Below are the code and all the weights of a small trained network. Each question names an input and a target symbol and asks about switching units off, where a switched-off unit gives its printed mean instead of its output.

import numpy as np


def w(rows, s, z=0):
    codes = np.array(rows[::2]) - 128.0
    scale = np.full(codes.shape[1], s)
    scale[-1] = z or s
    return codes * scale


def f(y):
    return y / 2 * (1 + np.tanh(0.7978845608 * (y + 0.044715 * y**3)))


def softmax(a):
    e = np.exp(a - a.max(-1, keepdims=True))
    return e / e.sum(-1, keepdims=True)


def log_softmax(a):
    a = a - a.max(-1, keepdims=True)
    return a - np.log(np.exp(a).sum(-1, keepdims=True))


def net(x, mask):
    ids = ['ΓΘΠβδεζηξω'.index(c) for c in x.split()]
    T = len(ids)
    res = E[ids] + P[:T]
    u = 0
    for l in range(3):
        q, k, v = (res @ M[l].T for M in (Q, K, V))
        z = softmax(np.where(np.tri(T) > 0, q @ k.T / 2**0.5, -1e9)) @ v
        res = res + np.where(mask[u], z, O[l][:, -1]) @ O[l][:, :-1]
        u += 1
        y = f(res @ A[l][:, :-1].T + A[l][:, -1])
        res = res + np.where(mask[u : u + 4], y, B[l][:, -1]) @ B[l][:, :-1]
        u += 4
    return log_softmax(res[-1] @ U[:, :-1].T + U[:, -1])


Q, K, V, O, A, B = {}, {}, {}, {}, {}, {}
E = w([
[101,132,78,162,182],'Γ',
[143,159,101,23,83],'Θ',
[111,68,143,128,174],'Π',
[117,128,134,115,151],'β',
[114,162,82,144,140],'δ',
[95,64,121,53,64],'ε',
[251,48,171,136,33],'ζ',
[118,103,120,149,214],'η',
[81,177,134,73,164],'ξ',
[133,125,154,133,152],'ω',
],0.02)
P = w([
[249,137,98,67,152],'0',
[99,125,157,90,76],'1',
[110,122,157,92,77],'2',
[125,140,164,76,84],'3',
[136,109,155,109,90],'4',
[124,142,148,51,73],'5',
[120,132,149,81,95],'6',
[112,124,126,73,69],'7',
[101,92,143,152,108],'8',
[121,135,124,69,69],'9',
[76,84,141,161,72],'10',
[153,119,151,141,126],'11',
[135,131,142,116,99],'12',
[85,120,137,115,104],'13',
],0.011)
Q[0] = w([
[192,99,131,249,144],'0.h1',
[2,92,143,26,154],'0.h1',
],0.0065)
K[0] = w([
[24,161,233,246,51],'0.h1',
[110,205,2,145,217],'0.h1',
],0.0066)
V[0] = w([
[136,222,25,177,167],'0.h1',
[104,26,132,254,208],'0.h1',
],0.007)
O[0] = w([
[214,231,153,213,118,103],'0.h1',
[157,254,106,4,126,1],'0.h1',
],0.0082,0.0088)
A[0] = w([
[163,139,105,145,2,178],'0.n1',
[83,133,201,145,126,252],'0.n2',
[193,91,109,70,98,142],'0.n3',
[104,107,192,116,40,154],'0.n4',
],0.0079,0.0027)
B[0] = w([
[84,122,127,177,190,201],'0.n1',
[176,146,9,135,164,192],'0.n2',
[159,111,154,34,162,192],'0.n3',
[181,164,125,137,192,253],'0.n4',
],0.013,0.0067)
Q[1] = w([
[56,26,29,95,180],'1.h1',
[237,156,253,184,108],'1.h1',
],0.0054)
K[1] = w([
[254,75,193,69,123],'1.h1',
[116,118,77,188,150],'1.h1',
],0.0067)
V[1] = w([
[141,224,209,151,249],'1.h1',
[174,124,177,254,84],'1.h1',
],0.0088)
O[1] = w([
[195,244,13,132,176,117],'1.h1',
[3,92,27,84,182,9],'1.h1',
],0.0075,0.012)
A[1] = w([
[226,123,113,131,126,40],'1.n1',
[255,83,70,122,195,190],'1.n2',
[137,201,21,139,245,93],'1.n3',
[175,245,162,64,86,251],'1.n4',
],0.0057,0.0034)
B[1] = w([
[80,157,167,156,203,175],'1.n1',
[169,184,81,131,23,250],'1.n2',
[202,100,90,131,209,163],'1.n3',
[107,84,125,249,80,185],'1.n4',
],0.011)
Q[2] = w([
[254,61,92,223,211],'2.h1',
[76,154,54,60,211],'2.h1',
],0.0053)
K[2] = w([
[254,120,137,111,122],'2.h1',
[104,115,106,185,86],'2.h1',
],0.0078)
V[2] = w([
[35,147,97,97,25],'2.h1',
[115,214,87,187,3],'2.h1',
],0.0073)
O[2] = w([
[171,24,93,134,165,7],'2.h1',
[247,102,124,228,217,131],'2.h1',
],0.011,0.018)
A[2] = w([
[151,176,255,127,235,3],'2.n1',
[186,144,119,114,219,131],'2.n2',
[108,14,227,144,232,6],'2.n3',
[181,175,152,182,83,156],'2.n4',
],0.0071,0.0035)
B[2] = w([
[2,106,77,188,26,161],'2.n1',
[102,130,200,155,159,156],'2.n2',
[148,168,143,164,75,130],'2.n3',
[50,63,74,95,189,251],'2.n4',
],0.009,0.021)
U = w([
[102,166,177,207,86,60],'Γ',
[121,89,192,134,206,180],'Θ',
[59,167,230,138,111,102],'Π',
[55,166,131,129,151,105],'β',
[140,99,180,141,179,253],'δ',
[122,70,204,208,112,101],'ε',
[159,149,46,110,50,227],'ζ',
[66,195,20,47,95,79],'η',
[78,133,131,123,119,57],'ξ',
[2,26,25,50,148,134],'ω',
],0.0054,0.0062)

Each question gives the input, a string of symbols that net reads in full, and the target symbol t.
The units are the heads (2 rows each of Q, K, V and O) and the neurons (one row each of A and B). Each row of codes is followed by its name. A weight is (code - 128) times the scale printed after its matrix; where a second scale follows, it is the last column's (O, A, B and U).
mask holds one flag per unit, layer by layer, with each layer's heads first. A switched-off unit (its flag False) gives its mean, the last column of its rows in O or B, instead of its output. The means were averaged over made-up inputs and are rounded, as every weight is.
A unit's drop is (log p(t) with every unit on - log p(t) with that unit switched off) / (log p(t) with every unit on - log p(t) with every unit switched off).
The circuit of an input: a set's keep is (log p(t) with only the set's units on - log p(t) with every unit switched off) / (log p(t) with every unit on - log p(t) with every unit switched off). Starting from the 12 units with the biggest drops (on a tie, the unit counted first), units are removed one at a time, each time the one whose removal leaves the highest keep (on an exact tie, the one counted first), for as long as the keep stays at least 0.8.
circuit, biggest first: the units of the circuit, biggest drop first
most important unit: the unit with the biggest drop
top k neurons: the k neurons with the biggest drops, biggest first
top k neurons in layer l: the k neurons of layer l with the biggest drops, biggest first
input η β ε ε ω Θ ε ε Π ε Π Π ω Θ, target Γ: top neuron in layer 1 -> (1.n3)
input δ Π ω Π, target η: circuit, biggest first -> (1.h1 1.n3 2.h1)
input η Γ Θ η Γ ε Π Θ β ε Θ Θ δ Θ, target Γ: top 3 neurons -> (1.n3 1.n2 1.n4)
input η β ω β δ η, target Γ: top 4 neurons -> (1.n2 1.n3 2.n1 1.n4)
input δ Θ ξ ε, target η: top 3 neurons -> (1.n3 0.n1 0.n3)
input ε β ξ β Γ Π ξ, target Π: top 3 neurons -> (0.n3 2.n4 1.n2)
input ε δ Γ ξ Θ η Θ ω δ Π η ξ β Γ, target Π: top 2 neurons -> (0.n3 2.n4)
input ε Θ β ε Θ Γ β, target Π: circuit, biggest first -> (1.h1 0.h1 2.h1 0.n3)
input δ δ Θ, target η: circuit, biggest first -> (1.h1 0.h1)
input Γ δ Θ ε Θ, target β: top 3 neurons -> (1.n3 1.n2 2.n4)
input Θ Θ Θ ω ε, target ω: top 4 neurons -> (0.n2 1.n2 1.n4 0.n4)
input ξ ε ω Θ η Θ ε δ Π Γ Π Θ Γ ε, target ζ: top 2 neurons in layer 2 -> (2.n4 2.n2)
input ε ε δ β ε ε Θ Γ ω, target Π: top 2 neurons in layer 0 -> (0.n3 0.n1)
input ξ ε ω, target ζ: top neuron in layer 2 -> (2.n4)
input Π β δ Θ Θ ξ β Θ ε β ε, target ε: circuit, biggest first -> (2.h1 0.h1 1.h1 1.n2)
input η Θ Θ β Θ Γ ξ ξ, target Γ: top 4 neurons -> (1.n3 1.n2 1.n4 2.n1)
input β η Γ ε Θ ω Π ω β Θ, target δ: top 2 neurons -> (0.n4 0.n1)
input Θ ε ε δ Θ ξ Π ε η η ε ε δ ω, target ω: top 2 neurons -> (1.n2 1.n4)
input Θ Π η ε δ δ δ ω Π Θ, target ω: circuit, biggest first -> (1.h1 0.h1)
input ε ε Θ ε β η, target Π: most important unit -> 1.h1
input ε δ ε, target Π: top 3 neurons -> (2.n4 0.n3 1.n4)
input ε β ε ξ Θ, target Π: top 2 neurons -> (2.n4 0.n3)
input η Θ ε β Θ η, target Γ: top 3 neurons -> (1.n3 1.n2 2.n1)
input η ω ε ε δ Π ω Γ Θ η ω ω ε ξ, target Γ: top 2 neurons -> (1.n2 1.n3)
input Θ ξ ε ω δ, target ω: top 2 neurons -> (1.n4 1.n2)
input Π ξ ε δ Γ, target ε: top 3 neurons in layer 1 -> (1.n2 1.n4 1.n3)
input Γ ε ε, target β: top 2 neurons in layer 1 -> (1.n3 1.n2)
input Π δ Γ Γ δ Π δ Θ, target ε: top 2 neurons in layer 0 -> (0.n4 0.n3)
input ε Θ ε Γ Γ ε η Γ, target Π: top 2 neurons in layer 0 -> (0.n3 0.n2)
input δ β ξ, target η: top 2 neurons in layer 1 -> (1.n3 1.n4)
